Below are the code and all the weights of a small trained network. Each question names an input and a target symbol and asks about switching units off, where a switched-off unit gives its printed mean instead of its output.

import numpy as np


def w(rows, s, z=0):
    codes = np.array(rows[::2]) - 128.0
    scale = np.full(codes.shape[1], s)
    scale[-1] = z or s
    return codes * scale


def f(y):
    return y / 2 * (1 + np.tanh(0.7978845608 * (y + 0.044715 * y**3)))


def softmax(a):
    e = np.exp(a - a.max(-1, keepdims=True))
    return e / e.sum(-1, keepdims=True)


def log_softmax(a):
    a = a - a.max(-1, keepdims=True)
    return a - np.log(np.exp(a).sum(-1, keepdims=True))


def net(x, mask):
    ids = ['ΔΛΣαβγεημπψ'.index(c) for c in x.split()]
    T = len(ids)
    res = E[ids] + P[:T]
    r = res
    for j in range(2):
        rows = slice(4 * j, 4 * j + 4)
        q, k, v = (r @ M[0][rows].T for M in (Q, K, V))
        z = softmax(np.where(np.tri(T) > 0, q @ k.T / 4**0.5, -1e9)) @ v
        o = O[0][rows]
        res = res + np.where(mask[j], z, o[:, -1]) @ o[:, :-1]
    y = f(res @ A[0][:, :-1].T + A[0][:, -1])
    res = res + np.where(mask[2:10], y, B[0][:, -1]) @ B[0][:, :-1]
    return log_softmax(res[-1] @ U[:, :-1].T + U[:, -1])


Q, K, V, O, A, B = {}, {}, {}, {}, {}, {}
E = w([
[92,109,55,141],'Δ',
[139,169,160,33],'Λ',
[155,174,96,122],'Σ',
[175,108,140,157],'α',
[65,47,135,142],'β',
[74,5,84,88],'γ',
[127,138,173,125],'ε',
[88,156,127,123],'η',
[157,150,145,140],'μ',
[117,145,171,92],'π',
[89,127,108,157],'ψ',
],0.024)
P = w([
[85,54,1,69],'0',
[123,135,124,165],'1',
[141,135,126,165],'2',
[142,145,135,170],'3',
[165,132,121,146],'4',
[170,132,121,139],'5',
[163,148,158,160],'6',
[151,156,156,161],'7',
[167,142,99,121],'8',
[156,151,196,194],'9',
],0.0081)
Q[0] = w([
[74,147,115,106],'H0',
[100,54,109,157],'H0',
[43,101,96,92],'H0',
[179,130,220,175],'H0',
[139,182,125,139],'H1',
[120,111,134,96],'H1',
[25,87,62,138],'H1',
[8,80,51,192],'H1',
],0.011)
K[0] = w([
[240,64,194,147],'H0',
[86,55,114,161],'H0',
[1,14,109,162],'H0',
[173,166,83,90],'H0',
[126,104,155,38],'H1',
[173,166,135,203],'H1',
[147,226,87,15],'H1',
[149,177,64,124],'H1',
],0.0099)
V[0] = w([
[2,20,205,35],'H0',
[137,123,189,60],'H0',
[216,213,192,116],'H0',
[153,71,92,221],'H0',
[146,128,144,63],'H1',
[190,133,76,112],'H1',
[21,96,48,143],'H1',
[135,59,98,118],'H1',
],0.0093)
O[0] = w([
[104,46,208,55,239],'H0',
[231,82,83,88,142],'H0',
[104,78,110,1,45],'H0',
[179,24,236,170,107],'H0',
[182,158,155,35,130],'H1',
[215,232,95,47,126],'H1',
[89,163,204,184,254],'H1',
[199,86,172,134,194],'H1',
],0.0062,0.0067)
A[0] = w([
[161,253,156,117,254],'N0',
[90,75,175,125,47],'N1',
[139,123,130,35,152],'N2',
[129,53,103,174,130],'N3',
[112,122,123,89,64],'N4',
[109,178,98,53,121],'N5',
[152,78,102,197,155],'N6',
[133,179,169,117,105],'N7',
],0.011,0.0038)
B[0] = w([
[191,10,63,212,255],'N0',
[162,99,93,156,208],'N1',
[13,129,162,29,198],'N2',
[207,255,80,53,202],'N3',
[194,117,237,124,134],'N4',
[161,152,27,212,198],'N5',
[136,189,148,88,207],'N6',
[123,108,89,30,157],'N7',
],0.0065,0.0085)
U = w([
[115,251,134,128,87],'Δ',
[125,115,58,90,240],'Λ',
[150,110,40,180,98],'Σ',
[229,242,129,87,38],'α',
[126,127,171,132,76],'β',
[181,58,181,135,186],'γ',
[80,105,172,100,75],'ε',
[2,55,93,189,82],'η',
[153,92,65,157,1],'μ',
[61,97,124,90,78],'π',
[98,146,114,170,236],'ψ',
],0.0098,0.0052)

Each question gives the input, a string of symbols that net reads in full, and the target symbol t.
The units are the heads (4 rows each of Q, K, V and O) and the neurons (one row each of A and B). Each row of codes is followed by its name. A weight is (code - 128) times the scale printed after its matrix; where a second scale follows, it is the last column's (O, A, B and U).
mask holds one flag per unit, heads first, then neurons. A switched-off unit (its flag False) gives its mean, the last column of its rows in O or B, instead of its output. The means were averaged over made-up inputs and are rounded, as every weight is.
A unit's drop is (log p(t) with every unit on - log p(t) with that unit switched off) / (log p(t) with every unit on - log p(t) with every unit switched off).
The circuit of an input: a set's keep is (log p(t) with only the set's units on - log p(t) with every unit switched off) / (log p(t) with every unit on - log p(t) with every unit switched off). Starting from all 10 units, units are removed one at a time, each time the one whose removal leaves the highest keep (on an exact tie, the one counted first), for as long as the keep stays at least 0.8.
units of the circuit, in order: the units of the circuit, biggest drop first
unit that matters most: the unit with the biggest drop
k most important neurons: the k neurons with the biggest drops, biggest first
heads that matter: for each layer, one digit per head in row order, 1 if its drop is at least 0.15 and else 0, layers parted by /
drop when u is switched off: that unit's drop, to one decimal
input Λ ε ψ Δ γ η η Δ, target γ: heads that matter	11
input γ Δ η, target γ: heads that matter	10
input μ γ γ γ π μ α μ, target γ: units of the circuit, in order	(H1, N0)
input Δ μ Δ Σ, target Σ: units of the circuit, in order	(N0, H0)
input η μ Λ α Λ, target Λ: unit that matters most	N2
input μ μ Σ η, target Σ: heads that matter	11
input μ β η η, target η: heads that matter	01
input ψ α ε Λ π Σ α η μ, target Σ: units of the circuit, in order	(H0, N5, N0)
input Σ Λ α η Λ Σ η, target Σ: units of the circuit, in order	(N5, H0, N0, H1)
input Σ π Λ Λ Δ α, target Λ: units of the circuit, in order	(H0, H1)
input ε η π Δ, target Δ: 3 most important neurons	(N0, N3, N6)
input Δ α η, target η: units of the circuit, in order	(N3, N6)
input η η η η ε Λ ε ε, target Λ: heads that matter	10
input α η α, target α: heads that matter	01
input α ε α, target α: unit that matters most	N0
input Λ π π η, target Λ: heads that matter	11
input Λ Λ α π, target Λ: 2 most important neurons	(N5, N2)
input Δ γ π, target γ: units of the circuit, in order	(H1, N2, N3)
input Δ Σ Λ α ε η μ, target Λ: 2 most important neurons	(N2, N1)
input μ ε Σ γ α γ η μ Σ, target Σ: unit that matters most	H0
input β β Σ α Δ α α Λ, target Λ: units of the circuit, in order	(H0, N0)
input γ Σ Σ η μ, target Σ: units of the circuit, in order	(H0, N0)
input ψ Σ η Σ ε η α, target Σ: 2 most important neurons	(N2, N0)
input μ α Λ η α η β Δ μ β, target γ: 2 most important neurons	(N1, N2)
input ψ α Λ η η π α η Δ γ, target γ: drop when H0 is switched off	1.2
input η γ ψ γ η, target γ: drop when N2 is switched off	0.2
input ψ α π α Λ η ε, target Λ: drop when N5 is switched off	0.1
